[[145,167,109],
[131,183,88],
[149,187,96],
[137,196,82]]
->
[[149,187,96],
[145,167,109],
[137,196,82],
[131,183,88]]

[[130,74,177,145,140,102],
[185,193,91,146,208,74],
[142,145,175,177,64,110],
[104,65,91,189,108,78],
[203,162,72,111,53,99],
[179,142,139,155,60,124],
[177,154,155,182,175,137],
[157,60,190,136,155,121],
[184,98,182,40,146,82],
[128,172,193,206,216,107]]
->
[[203,162,72,111,53,99],
[185,193,91,146,208,74],
[184,98,182,40,146,82],
[179,142,139,155,60,124],
[177,154,155,182,175,137],
[157,60,190,136,155,121],
[142,145,175,177,64,110],
[130,74,177,145,140,102],
[128,172,193,206,216,107],
[104,65,91,189,108,78]]

[[69,175,77,136,197,104,164,148,96,105],
[77,159,131,165,166,67,123,106,103,129],
[155,63,131,149,154,70,88,161,92,82],
[153,102,91,181,100,113,64,191,152,181],
[58,194,86,95,99,197,129,65,87,177],
[144,127,73,100,117,188,163,161,158,122],
[102,80,64,60,145,111,99,197,135,80]]
->
[[155,63,131,149,154,70,88,161,92,82],
[153,102,91,181,100,113,64,191,152,181],
[144,127,73,100,117,188,163,161,158,122],
[102,80,64,60,145,111,99,197,135,80],
[77,159,131,165,166,67,123,106,103,129],
[69,175,77,136,197,104,164,148,96,105],
[58,194,86,95,99,197,129,65,87,177]]

[[136,119,145,114,121,123,132,124,107,121],
[187,120,176,188,154,163,75,39,175,149],
[118,124,140,131,111,133,127,141,110,135]]
->
[[187,120,176,188,154,163,75,39,175,149],
[136,119,145,114,121,123,132,124,107,121],
[118,124,140,131,111,133,127,141,110,135]]

[[57,116,152,122],
[130,60,90,174],
[52,130,161,98]]
->
[[130,60,90,174],
[57,116,152,122],
[52,130,161,98]]

[[122,129,175,132,112,94,190,164,115,205,145,98],
[149,127,141,63,95,161,135,121,147,159,124,102],
[92,128,91,125,134,108,95,128,112,82,108,66],
[162,114,142,121,86,162,114,114,145,189,152,107],
[78,90,156,182,137,96,139,147,86,87,123,142],
[86,163,140,109,103,113,107,131,117,133,144,119],
[154,101,116,94,84,136,137,104,152,128,117,159]]
->
[[162,114,142,121,86,162,114,114,145,189,152,107],
[154,101,116,94,84,136,137,104,152,128,117,159],
[149,127,141,63,95,161,135,121,147,159,124,102],
[122,129,175,132,112,94,190,164,115,205,145,98],
[92,128,91,125,134,108,95,128,112,82,108,66],
[86,163,140,109,103,113,107,131,117,133,144,119],
[78,90,156,182,137,96,139,147,86,87,123,142]]

[[167,107],
[143,204],
[75,176],
[114,51],
[122,162],
[84,188],
[137,103],
[188,140],
[35,151]]
->
[[188,140],
[167,107],
[143,204],
[137,103],
[122,162],
[114,51],
[84,188],
[75,176],
[35,151]]

[[167,75,69],
[170,71,46],
[42,204,219],
[72,218,208],
[117,114,148],
[123,130,151]]
->
[[170,71,46],
[167,75,69],
[123,130,151],
[117,114,148],
[72,218,208],
[42,204,219]]
---
[[186,159,163,147,162,177,162,161,177,156,174,179,152,171,157],
[166,144,199,177,170,155,161,164,161,194,151,160,174,164,156],
[173,169,178,165,158,149,153,155,169,174,177,161,165,169,151],
[148,155,161,162,171,176,171,162,175,165,170,155,181,180,159],
[160,163,166,161,157,189,153,164,164,176,155,173,149,162,162],
[173,168,162,194,186,156,169,150,157,169,176,187,163,185,158]]
->
[[186,166,173,148,160,173],
[159,144,169,155,163,168],
[163,199,178,161,166,162],
[147,177,165,162,161,194],
[162,170,158,171,157,186],
[177,155,149,176,189,156],
[162,161,153,171,153,169],
[161,164,155,162,164,150],
[177,161,169,175,164,157],
[156,194,174,165,176,169],
[174,151,177,170,155,176],
[179,160,161,155,173,187],
[152,174,165,181,149,163],
[171,164,169,180,162,185],
[157,156,151,159,162,158]]

[[140,116,168,100,111,125,134,146,123,115,115,111],
[96,163,95,134,199,119,125,99,39,158,156,186],
[109,137,124,150,122,138,105,130,168,138,133,103]]
->
[[140,96,109],
[116,163,137],
[168,95,124],
[100,134,150],
[111,199,122],
[125,119,138],
[134,125,105],
[146,99,130],
[123,39,168],
[115,158,138],
[115,156,133],
[111,186,103]]

[[82,90,155,97,100,161,80,88,80],
[154,162,109,160,155,96,159,154,162],
[86,95,151,101,102,156,86,95,84],
[126,146,116,148,145,107,132,135,133],
[182,198,82,193,183,62,193,185,194]]
->
[[82,154,86,126,182],
[90,162,95,146,198],
[155,109,151,116,82],
[97,160,101,148,193],
[100,155,102,145,183],
[161,96,156,107,62],
[80,159,86,132,193],
[88,154,95,135,185],
[80,162,84,133,194]]

[[132,163,57,153,155,153,77,90,84,88,151,139],
[145,141,109,131,148,151,117,124,110,115,130,129]]
->
[[132,145],
[163,141],
[57,109],
[153,131],
[155,148],
[153,151],
[77,117],
[90,124],
[84,110],
[88,115],
[151,130],
[139,129]]

[[97,156,73,127,150,157,131,155,121,120,122,155,59],
[130,126,74,120,106,99,121,134,140,127,117,141,150],
[134,119,154,133,137,117,136,119,135,133,107,166,103],
[135,148,142,114,137,126,108,137,143,84,109,110,162],
[142,102,120,136,103,110,125,130,90,168,131,148,105],
[157,79,123,134,82,89,124,128,75,190,132,152,115]]
->
[[97,130,134,135,142,157],
[156,126,119,148,102,79],
[73,74,154,142,120,123],
[127,120,133,114,136,134],
[150,106,137,137,103,82],
[157,99,117,126,110,89],
[131,121,136,108,125,124],
[155,134,119,137,130,128],
[121,140,135,143,90,75],
[120,127,133,84,168,190],
[122,117,107,109,131,132],
[155,141,166,110,148,152],
[59,150,103,162,105,115]]

[[124,152,88,118],
[139,136,82,123],
[150,130,155,125],
[130,118,154,128],
[114,101,57,132],
[140,121,170,131],
[133,105,127,136],
[133,123,147,131],
[128,155,128,130]]
->
[[124,139,150,130,114,140,133,133,128],
[152,136,130,118,101,121,105,123,155],
[88,82,155,154,57,170,127,147,128],
[118,123,125,128,132,131,136,131,130]]
